Below are the code and all the weights of a small trained network. Each question names an input and a target symbol and asks about switching units off, where a switched-off unit gives its printed mean instead of its output.

import numpy as np


def w(rows, s, z=0):
    codes = np.array(rows[::2]) - 128.0
    scale = np.full(codes.shape[1], s)
    scale[-1] = z or s
    return codes * scale


def f(y):
    return np.maximum(y, 0)


def softmax(a):
    e = np.exp(a - a.max(-1, keepdims=True))
    return e / e.sum(-1, keepdims=True)


def log_softmax(a):
    a = a - a.max(-1, keepdims=True)
    return a - np.log(np.exp(a).sum(-1, keepdims=True))


def net(x, mask):
    ids = ['αγδεηθλστω'.index(c) for c in x.split()]
    T = len(ids)
    res = E[ids] + P[:T]
    u = 0
    for l in range(2):
        q, k, v = (res @ M[l].T for M in (Q, K, V))
        z = softmax(np.where(np.tri(T) > 0, q @ k.T / 2**0.5, -1e9)) @ v
        res = res + np.where(mask[u], z, O[l][:, -1]) @ O[l][:, :-1]
        u += 1
        y = f(res @ A[l][:, :-1].T + A[l][:, -1])
        res = res + np.where(mask[u : u + 16], y, B[l][:, -1]) @ B[l][:, :-1]
        u += 16
    return log_softmax(res[-1] @ U[:, :-1].T + U[:, -1])


Q, K, V, O, A, B = {}, {}, {}, {}, {}, {}
E = w([
[86,212,125,92,97,75,99,137,149],'α',
[136,98,121,162,166,59,142,119,195],'γ',
[135,74,150,64,101,140,160,180,153],'δ',
[97,132,177,127,79,148,183,129,214],'ε',
[78,91,124,91,115,4,87,146,164],'η',
[145,98,166,117,131,123,132,85,3],'θ',
[143,60,131,31,107,81,95,149,75],'λ',
[202,84,95,120,169,182,176,112,91],'σ',
[117,97,137,65,77,124,147,176,230],'τ',
[159,109,98,105,116,62,123,55,119],'ω',
],0.02)
P = w([
[224,189,59,139,99,84,169,127,140],'0',
[119,77,158,214,127,111,124,132,154],'1',
[209,182,150,73,46,171,98,7,89],'2',
[111,121,152,199,150,138,118,170,120],'3',
[162,135,142,9,74,97,220,49,62],'4',
[91,103,157,207,143,143,123,142,135],'5',
],0.015)
Q[0] = w([
[76,106,110,97,147,77,249,130,111],'0.h1',
[63,117,80,196,112,95,107,212,115],'0.h1',
],0.013)
K[0] = w([
[98,2,160,160,96,144,115,82,161],'0.h1',
[81,152,160,80,205,157,89,122,147],'0.h1',
],0.013)
V[0] = w([
[191,39,151,90,125,162,104,116,3],'0.h1',
[41,178,154,21,93,107,39,210,105],'0.h1',
],0.0052)
O[0] = w([
[193,117,169,176,15,32,127,225,80,26],'0.h1',
[213,139,224,45,194,95,59,74,255,2],'0.h1',
],0.0099,0.0036)
A[0] = w([
[182,81,204,158,132,194,211,65,115,139],'0.n1',
[112,141,93,154,205,210,189,153,111,159],'0.n2',
[119,47,148,214,204,125,52,171,73,19],'0.n3',
[66,134,195,243,229,105,115,105,135,140],'0.n4',
[79,87,97,209,185,154,175,161,202,61],'0.n5',
[65,80,214,122,158,89,78,93,66,77],'0.n6',
[153,172,100,118,56,97,122,66,77,83],'0.n7',
[218,178,102,70,186,183,139,162,123,13],'0.n8',
[94,7,208,151,222,89,27,204,103,99],'0.n9',
[158,108,69,193,195,26,120,93,138,174],'0.n10',
[87,59,103,36,128,96,103,41,114,47],'0.n11',
[163,100,32,152,131,111,116,202,205,102],'0.n12',
[159,111,120,187,88,100,121,163,87,2],'0.n13',
[165,117,124,158,112,254,105,206,138,118],'0.n14',
[132,144,169,60,66,208,172,147,160,195],'0.n15',
[42,115,134,154,108,119,115,145,191,103],'0.n16',
],0.0082,0.005)
B[0] = w([
[73,187,93,72,94,50,67,174,191,252],'0.n1',
[105,167,184,129,39,131,74,183,131,243],'0.n2',
[180,184,161,24,71,154,99,75,152,189],'0.n3',
[147,122,200,140,141,123,195,164,24,237],'0.n4',
[227,133,106,114,113,145,162,175,141,246],'0.n5',
[179,133,82,157,117,129,145,71,167,187],'0.n6',
[112,23,148,156,147,100,137,190,185,252],'0.n7',
[133,94,148,186,156,122,167,52,106,152],'0.n8',
[77,107,16,160,19,237,193,135,64,221],'0.n9',
[109,143,78,120,115,130,45,156,24,252],'0.n10',
[93,254,116,165,135,143,98,164,135,239],'0.n11',
[63,144,185,74,212,190,148,90,149,193],'0.n12',
[114,198,208,152,166,188,130,75,204,204],'0.n13',
[82,148,205,147,137,99,109,155,142,175],'0.n14',
[152,116,66,187,192,65,89,120,51,255],'0.n15',
[118,185,195,116,173,38,192,164,119,206],'0.n16',
],0.0076,0.007)
Q[1] = w([
[239,134,193,133,190,186,100,64,128],'1.h1',
[71,2,138,142,65,204,159,158,84],'1.h1',
],0.0078)
K[1] = w([
[91,169,186,102,174,68,49,15,114],'1.h1',
[116,116,161,203,78,254,95,103,56],'1.h1',
],0.0064)
V[1] = w([
[156,87,128,122,115,151,254,126,207],'1.h1',
[161,61,142,198,184,200,93,99,101],'1.h1',
],0.0056)
O[1] = w([
[224,105,19,79,183,166,6,181,154,94],'1.h1',
[153,109,2,96,82,97,205,94,183,2],'1.h1',
],0.0074,0.0058)
A[1] = w([
[77,2,138,191,158,218,178,203,147,83],'1.n1',
[229,106,14,19,118,141,53,94,189,180],'1.n2',
[196,59,209,90,87,81,148,173,195,75],'1.n3',
[65,108,39,151,117,149,152,193,155,116],'1.n4',
[180,194,138,70,60,128,90,119,46,125],'1.n5',
[105,86,197,113,198,184,159,212,173,53],'1.n6',
[166,145,94,61,134,150,112,18,198,47],'1.n7',
[126,178,116,104,170,9,123,178,159,179],'1.n8',
[207,116,130,58,172,44,62,113,135,54],'1.n9',
[91,13,122,74,162,45,96,164,87,209],'1.n10',
[136,130,74,203,74,171,112,143,49,40],'1.n11',
[133,216,21,120,217,147,84,117,148,2],'1.n12',
[84,166,98,148,55,69,53,85,218,193],'1.n13',
[39,165,60,85,97,214,114,86,94,78],'1.n14',
[99,12,80,181,71,139,150,163,141,140],'1.n15',
[137,49,62,135,156,234,190,135,157,134],'1.n16',
],0.0079,0.0071)
B[1] = w([
[133,38,193,1,110,82,130,134,161,190],'1.n1',
[124,154,64,68,164,97,136,177,68,169],'1.n2',
[159,202,105,173,155,52,86,116,210,167],'1.n3',
[49,146,193,166,143,100,102,109,166,197],'1.n4',
[127,98,98,128,152,186,152,107,211,252],'1.n5',
[163,94,72,202,122,46,75,45,119,182],'1.n6',
[83,83,86,188,13,90,186,137,117,147],'1.n7',
[214,88,97,99,98,192,130,62,122,255],'1.n8',
[66,91,116,51,167,94,167,133,136,161],'1.n9',
[106,121,156,220,118,209,161,119,140,212],'1.n10',
[131,97,96,107,183,94,126,91,156,237],'1.n11',
[139,119,189,130,7,149,60,116,167,175],'1.n12',
[151,98,133,124,194,156,184,151,88,219],'1.n13',
[167,173,110,153,117,59,191,174,190,211],'1.n14',
[140,188,167,70,126,109,45,82,63,200],'1.n15',
[125,120,133,105,98,138,91,160,87,146],'1.n16',
],0.0084,0.0095)
U = w([
[151,213,199,89,224,154,151,47,80,74],'α',
[193,70,151,131,218,173,218,176,43,252],'γ',
[73,80,208,103,130,129,123,115,137,90],'δ',
[234,171,160,199,104,75,145,146,55,31],'ε',
[73,163,108,182,196,91,181,129,149,163],'η',
[156,83,148,168,60,193,221,14,143,74],'θ',
[154,160,109,73,106,104,141,99,85,90],'λ',
[139,180,181,161,142,246,91,167,147,188],'σ',
[143,51,155,140,223,114,167,84,229,89],'τ',
[95,90,99,250,134,198,88,66,2,243],'ω',
],0.0056,0.0028)

Each question gives the input, a string of symbols that net reads in full, and the target symbol t.
The units are the heads (2 rows each of Q, K, V and O) and the neurons (one row each of A and B). Each row of codes is followed by its name. A weight is (code - 128) times the scale printed after its matrix; where a second scale follows, it is the last column's (O, A, B and U).
mask holds one flag per unit, layer by layer, with each layer's heads first. A switched-off unit (its flag False) gives its mean, the last column of its rows in O or B, instead of its output. The means were averaged over made-up inputs and are rounded, as every weight is.
A unit's drop is (log p(t) with every unit on - log p(t) with that unit switched off) / (log p(t) with every unit on - log p(t) with every unit switched off).
The circuit of an input: a set's keep is (log p(t) with only the set's units on - log p(t) with every unit switched off) / (log p(t) with every unit on - log p(t) with every unit switched off). Starting from the 12 units with the biggest drops (on a tie, the unit counted first), units are removed one at a time, each time the one whose removal leaves the highest keep (on an exact tie, the one counted first), for as long as the keep stays at least 0.8.
circuit, biggest first: the units of the circuit, biggest drop first
unit that matters most: the unit with the biggest drop
k most important neurons: the k neurons with the biggest drops, biggest first
k most important neurons of layer l: the k neurons of layer l with the biggest drops, biggest first
input ε γ ε γ ω, target η: circuit, biggest first : 0.h1; 0.n11; 1.n14
input γ η θ δ θ τ, target τ: most important neuron of layer 0 : 0.n10
input α α γ σ, target σ: 2 most important neurons of layer 0 : 0.n2; 0.n3
input γ λ θ α γ, target τ: 3 most important neurons : 1.n3; 0.n9; 1.n9
input α θ λ, target θ: circuit, biggest first : 0.h1; 1.n7; 0.n8
input θ γ ω, target ε: 2 most important neurons : 0.n7; 1.n3
input ε ω θ δ, target δ: circuit, biggest first : 1.n1; 0.n9; 1.n4
input τ γ τ τ δ, target η: circuit, biggest first : 0.h1; 1.n14; 0.n11; 1.n4
input θ σ λ λ ω, target δ: 2 most important neurons : 0.n7; 1.n1
input γ ω λ, target η: circuit, biggest first : 0.h1; 0.n11; 1.n14; 1.n8
input τ ω α γ δ, target ω: 2 most important neurons : 0.n15; 1.n10
input ω λ γ θ γ, target τ: circuit, biggest first : 0.h1; 1.n3; 1.n9; 0.n9
input δ δ σ τ γ, target γ: 2 most important neurons of layer 0 : 0.n10; 0.n9
input τ α δ, target λ: unit that matters most : 0.n1
input σ θ λ, target δ: 2 most important neurons : 0.n7; 1.n1
input σ η η, target δ: 2 most important neurons of layer 1 : 1.n1; 1.n15
input ω γ σ, target ω: 3 most important neurons of layer 0 : 0.n7; 0.n1; 0.n5
input δ η σ, target γ: 2 most important neurons : 0.n1; 0.n4
input λ θ ω γ λ, target ε: 3 most important neurons : 0.n7; 1.n3; 0.n10
input τ η λ α, target α: unit that matters most : 0.h1
input θ γ θ ω λ, target η: 2 most important neurons : 0.n11; 1.n14
input η θ λ λ τ λ, target λ: 3 most important neurons : 0.n9; 1.n15; 1.n2
input τ η δ, target λ: 3 most important neurons of layer 0 : 0.n9; 0.n1; 0.n11
input γ γ γ, target η: 3 most important neurons : 1.n14; 0.n10; 1.n8
input λ τ ε θ, target θ: 3 most important neurons : 0.n3; 0.n9; 1.n5
